[ 1.90 -0.35 -5.32  5.89 -8.69 -1.33 -3.07 -0.77  1.43  8.30  0.63 -2.04
 -7.82 -5.94  0.29  2.18  5.08  0.00  1.84 -2.71 -3.83 -6.98  7.45 -7.04
 -0.50] -> Z_257
[ 4.01  3.47 -5.32 -3.37 -8.69 -1.33 -3.07 -0.77  1.43 -4.87  0.63 -2.04
 -7.82 -3.87  1.64 -1.10 -6.28  1.84  1.84  5.79 -3.17  5.89  0.52  2.23
  2.03] -> Z_960
[ 4.01  3.47 -5.32  5.89 -8.69 -1.33 -3.07 -0.77  1.43 -4.87 -1.03 -2.04
 -7.82 -3.87  1.64 -1.10 -6.28  1.84  1.84  5.79 -3.17  5.89  0.52  2.23
  2.03] -> Z_312
shift +1: [1.84 1.84] -> [1.85 1.85]
shift -1: [-2.71 -3.83 -6.98  7.45] -> [-2.72 -3.84 -6.99  7.44]

[ 1.74 -0.66 -0.97  3.69 -0.71 -2.59  0.59 -2.88] = Z_689
[-1.77  1.39 -2.78  0.60 -2.25 -0.94 -4.07 -3.65] = Z_312
[-0.84 -0.66 -0.97  3.69 -0.71 -2.59  0.59 -2.88] = Z_347
shift -1: [-1.77  1.39] -> [-1.78  1.38]
shift +1: [-0.71] -> [-0.70]
shift -1: [-2.25 -0.94] -> [-2.26 -0.95]
shift -1: [-1.77  1.39 -2.78  0.60] -> [-1.78  1.38 -2.79  0.59]

[-1.04 -0.73 -0.21 -0.64] = Z_358
[-0.18 -2.26 -0.20 -0.77] = Z_119
[ 7.70 -4.72  0.87  4.07] = Z_347
[-0.83 -1.12 -0.21 -0.76] = Z_209
[-2.34 -0.66 -0.33  0.01] = Z_59
[-0.98  0.05 -0.14 -0.50] = Z_689
[ 0.10 -0.66 -0.06 -0.55] = Z_204
shift +1: [-4.72] -> [-4.71]
shift +1: [0.10] -> [0.11]
shift +1: [-0.66] -> [-0.65]
shift +1: [-0.33] -> [-0.32]
shift +1: [ 0.05 -0.14] -> [ 0.06 -0.13]
shift +1: [-0.18 -2.26 -0.20] -> [-0.17 -2.25 -0.19]
shift +1: [-0.73 -0.21] -> [-0.72 -0.20]

[ 1.19 -0.09  0.30  0.22] = Z_312
[-0.56 -1.93 -5.36  0.21] = Z_358
[-0.96  1.20  1.38  2.13] = Z_674
[-0.69  0.40  1.46 -1.23] = Z_294
[ 2.63  0.26 -8.28  1.38] = Z_119
[-1.17  1.50 -4.57 -0.81] = Z_689
[-0.57  0.09 -0.49  0.30] = Z_960
[ 4.03 -1.70  0.01  2.21] = Z_347
[ 1.51  4.86  2.49 -5.31] = Z_209
shift -1: [0.30] -> [0.29]
shift +1: [-1.70] -> [-1.69]
shift -1: [1.38] -> [1.37]
shift -1: [ 1.19 -0.09  0.30] -> [ 1.18 -0.10  0.29]

[-0.71 -0.35  3.12  3.47  3.09 -2.88] -> Z_209
[-2.21  1.07  1.33  1.27  4.87  2.81] -> Z_59
[-0.71 -0.35  6.95  3.47  3.09 -2.88] -> Z_674
shift -1: [-0.35] -> [-0.36]
shift +1: [1.33 1.27 4.87] -> [1.34 1.28 4.88]
shift +1: [-0.71] -> [-0.70]

